[132 120  83 142 120 140 137 165  57 122 172  87 146 142 100 147 129 138
 115 117 129 118 187 112 178  53 158  99 143 173 113 176 117  84 134  93
 159  84  95 108  99  91  76 149 129  94 146  99 131 150 110 108 189] -> kar
[118 124 145 141  89 132 175 135 169 114 153  67  76 108 122 142 118 169
 176 127 127 162 144 126 130 124 148 108 143 120 156 109 105 128 145 131
 169 158 144 129 169 169 107  93 134 125 169 136 126 144 119 118 172] -> repop
[132 120  83 142 120 140 137 117  57 122 172  87 146 142 100 147 149 138
 115 117 129 118 187 112 178  53 158  99 143 173 113 176 117  84 134  93
 159  84  95 108  99  91  76 149 129  94 146  62  98 119 104 158 145] -> zoza
which: [132 120  83 142 120 140 137 165  57 122 172  87 146 142 100 147 129 138
 115 117 129 118 187 112 178  53 158  99 143 173 113 176 117  84 134  93
 159  84  95 108  99  91  76 149 129  94 146  99 131 150 110 108 189] -> kar
which: [118 124 145 141  89 132 175 135 169 114 153  67  76 108 122 142 118 169
 176 127 127 162 144 126 130 124 148 108 143 120 156 109 105 128 145 131
 169 158 144 129 169 169 107  93 134 125 169 136 126 144 119 118 172] -> repop
which: [132 120  83 142 120 140 137 117  57 122 172  87 146 142 100 147 149 138
 115 117 129 118 187 112 178  53 158  99 143 173 113 176 117  84 134  93
 159  84  95 108  99  91  76 149 129  94 146  62  98 119 104 158 145] -> zoza

[164 116 145 195 146] = marod
[164  71 174 113 115] = kar
[164 106 145  71 106] = Bal
dup Bal:  -> [106]
common kar marod:  -> [164]
which: [164 106 145  71 106] -> Bal
which: [164 116 145 195 146] -> marod
which: [164  71 174 113 115] -> kar

[127 158  76 151 151 115  64 121 132 107]  fes
[130 110 156 117 114 114 168 130 127 141]  repop
[130 114 156 117 114 135 114 121 132 107]  marod
dup marod:  -> [114]
dup fes:  -> [151]
which: [127 158  76 151 151 115  64 121 132 107] -> fes

[ 99 135 116  61 150 186]  pogut
[188 168  60  86 151 164]  Bal
[ 79 194 180 156 125  91]  sipe
[194 116 185  92 152  66]  keni
[117 197 161 151 197 193]  fes
[126  82 186 198 183 195]  repop
common keni sipe:  -> [194]
common sipe keni:  -> [194]
common keni pogut:  -> [116]

[160 127 114 174 169 116 186 172] : lelok
[110 100 114  46  61 105 148  80] : marod
[160 127  52 181 169 116 186 182] : fes
[110 100 114 182  61 105 148  80] : levem
common lelok marod:  -> [114]
common levem fes:  -> [182]

[169 129  91  80 126] -> sipe
[188 183  90 194 155] -> zoza
[158 127 169 192 123] -> Bal
[108  80 163 127 192] -> keni
[ 67 189 114 194 139] -> marod
[129 195 162 164 168] -> levem
[127 127  85 168  86] -> kar
[169 176  70 134 115] -> repop
[146 126 174 146 146] -> fes
common keni kar:  -> [127]
dup fes:  -> [146]
common Bal kar:  -> [127]

[ 92 102 149 177 122  85 149 138 107 137 139 165 119 124 157  98 154  96
 152  91 153 162 148  97 116  97 187 102 107  98 164 102  98 137  97] : repop
[146 121 119 180 139  82 130  85 163 136  82 147 152 184 156  85  93 105
  86 133 134 112 118 170 142  65 158 123 112 137 160 142 112 168 134] : levem
[ 78 161 145 123  71 141 179  81 131 146  92 172  88 105 140 152  74 141
  97 139 138 152 162 125 184 133 140 184 152 146 184 146 155  87 146] : pogut
[131 107 144 179 137  70 131 147 136 158 108 158 131 151 150  78 112  82
 138 114 155 142 121 150 141  62 177 120 126 122 172 129  96 156 105] : Sogav
[ 52 115 172 168  75 103 151  83  88 164 157 192  82  60 151  65 165  88
 152  88 186 176 139  67 155 118 178  65  76 110 186 100 186 109  97] : marod
[117 118 159 124 158 132 183 153 101  72 145 128 150 147 148 135 136 127
 143 113 132 126 190  86  70 135 104 114 114  96  97  87 122 144 123] : kar
which: [117 118 159 124 158 132 183 153 101  72 145 128 150 147 148 135 136 127
 143 113 132 126 190  86  70 135 104 114 114  96  97  87 122 144 123] -> kar
which: [ 52 115 172 168  75 103 151  83  88 164 157 192  82  60 151  65 165  88
 152  88 186 176 139  67 155 118 178  65  76 110 186 100 186 109  97] -> marod
which: [ 78 161 145 123  71 141 179  81 131 146  92 172  88 105 140 152  74 141
  97 139 138 152 162 125 184 133 140 184 152 146 184 146 155  87 146] -> pogut
which: [146 121 119 180 139  82 130  85 163 136  82 147 152 184 156  85  93 105
  86 133 134 112 118 170 142  65 158 123 112 137 160 142 112 168 134] -> levem

[121 127 162 144 168 148 127  52 142 192 122 112  80 145  97 137 138 142
 169 115 129 135 138 119 165 141 106  73  83 143 123 130 113 120 144 167
 123 150  91  92 117] -> Bal
[124 149 177 106  79 148  71 142 181  79 165 123  74  90 121 137 118 105
 147 148 147  86 150 137  98 106 138 189 139 112  89 164  94 107 110  96
 114 108 131 164 152] -> lelok
[124 149 177 106  79 148  71 142 181 106 165 177  74  90 121 137 118 105
 147 142 138  86 150 137  98 118 138 189 139 112  89 164  94 107 110  96
 114 108 131 164 152] -> repop
which: [121 127 162 144 168 148 127  52 142 192 122 112  80 145  97 137 138 142
 169 115 129 135 138 119 165 141 106  73  83 143 123 130 113 120 144 167
 123 150  91  92 117] -> Bal
which: [124 149 177 106  79 148  71 142 181  79 165 123  74  90 121 137 118 105
 147 148 147  86 150 137  98 106 138 189 139 112  89 164  94 107 110  96
 114 108 131 164 152] -> lelok
which: [124 149 177 106  79 148  71 142 181 106 165 177  74  90 121 137 118 105
 147 142 138  86 150 137  98 118 138 189 139 112  89 164  94 107 110  96
 114 108 131 164 152] -> repop

